Below are the code and all the weights of a small trained network. Each question names an input and a class and asks about switching units off, where a switched-off unit gives its printed mean instead of its output.

import numpy as np


def w(rows, s, z=0):
    codes = np.array(rows[::2]) - 128.0
    scale = np.full(codes.shape[1], s)
    scale[-1] = z or s
    return codes * scale


def f(y):
    return np.maximum(y, 0)


def log_softmax(a):
    a = a - a.max(-1, keepdims=True)
    return a - np.log(np.exp(a).sum(-1, keepdims=True))


def net(x, mask):
    res = np.array(x, float).reshape(1, 2) / 4 @ E
    y = f(res @ A[0][:, :-1].T + A[0][:, -1])
    res = res + np.where(mask, y, B[0][:, -1]) @ B[0][:, :-1]
    return log_softmax(res[-1] @ U[:, :-1].T + U[:, -1])


A, B = {}, {}
E = w([
[111,76,196,253],'x0',
[52,174,148,147],'x1',
],0.015)
A[0] = w([
[165,114,128,252,191],'n0',
[110,175,147,172,51],'n1',
[206,72,156,120,35],'n2',
[153,146,113,68,57],'n3',
[114,41,171,192,5],'n4',
[19,197,176,137,70],'n5',
[204,59,117,132,60],'n6',
[124,91,132,164,33],'n7',
],0.016,0.011)
B[0] = w([
[97,114,103,12,251],'n0',
[129,173,40,157,150],'n1',
[183,162,23,167,161],'n2',
[108,193,141,90,167],'n3',
[116,190,94,112,200],'n4',
[200,66,45,164,190],'n5',
[210,96,33,144,172],'n6',
[75,247,104,81,151],'n7',
],0.012,0.02)
U = w([
[198,93,36,201,113],'0',
[90,172,118,69,60],'1',
[137,8,160,81,252],'2',
[105,84,215,187,91],'3',
[117,91,227,209,88],'4',
[116,100,150,212,83],'5',
],0.014,0.019)

Each question gives the input, the list of numbers given to net, and the class t.
The units are the neurons (one row each of A and B). Each row of codes is followed by its name. A weight is (code - 128) times the scale printed after its matrix; where a second scale follows, it is the last column's (A, B and U).
mask holds one flag per neuron, in row order. A switched-off neuron (its flag False) gives its mean, the last column of its row in B, instead of its output. The means were averaged over made-up inputs and are rounded, as every weight is.
A unit's drop is (log p(t) with every unit on - log p(t) with that unit switched off) / (log p(t) with every unit on - log p(t) with every unit switched off).
The circuit of an input: a set's keep is (log p(t) with only the set's units on - log p(t) with every unit switched off) / (log p(t) with every unit on - log p(t) with every unit switched off). Starting from all 8 units, units are removed one at a time, each time the one whose removal leaves the highest keep (on an exact tie, the one counted first), for as long as the keep stays at least 0.8.
units of the circuit, in order: the units of the circuit, biggest drop first
unit that matters most: the unit with the biggest drop
k most important neurons: the k neurons with the biggest drops, biggest first
drop of u: that unit's drop, to one decimal
input [-3,4], class 0: units of the circuit, in order -> (n0)
input [-2,3], class 2: units of the circuit, in order -> (n4; n7)
input [4,-3], class 1: 3 most important neurons -> (n0; n5; n4)
input [1,-3], class 2: 3 most important neurons -> (n5; n4; n1)
input [-3,3], class 2: units of the circuit, in order -> (n4; n7)
input [-3,6], class 0: 2 most important neurons -> (n0; n5)
input [-3,2], class 2: 3 most important neurons -> (n4; n7; n2)
input [4,3], class 1: 3 most important neurons -> (n0; n6; n4)
input [6,-5], class 1: 3 most important neurons -> (n0; n5; n7)
input [-5,7], class 0: 2 most important neurons -> (n5; n0)
input [3,8], class 0: drop of n5 -> 1.2
input [8,3], class 1: drop of n4 -> 0.0
input [7,3], class 1: drop of n0 -> 0.4
input [5,8], class 0: unit that matters most -> n5
input [-2,4], class 0: 2 most important neurons -> (n0; n5)
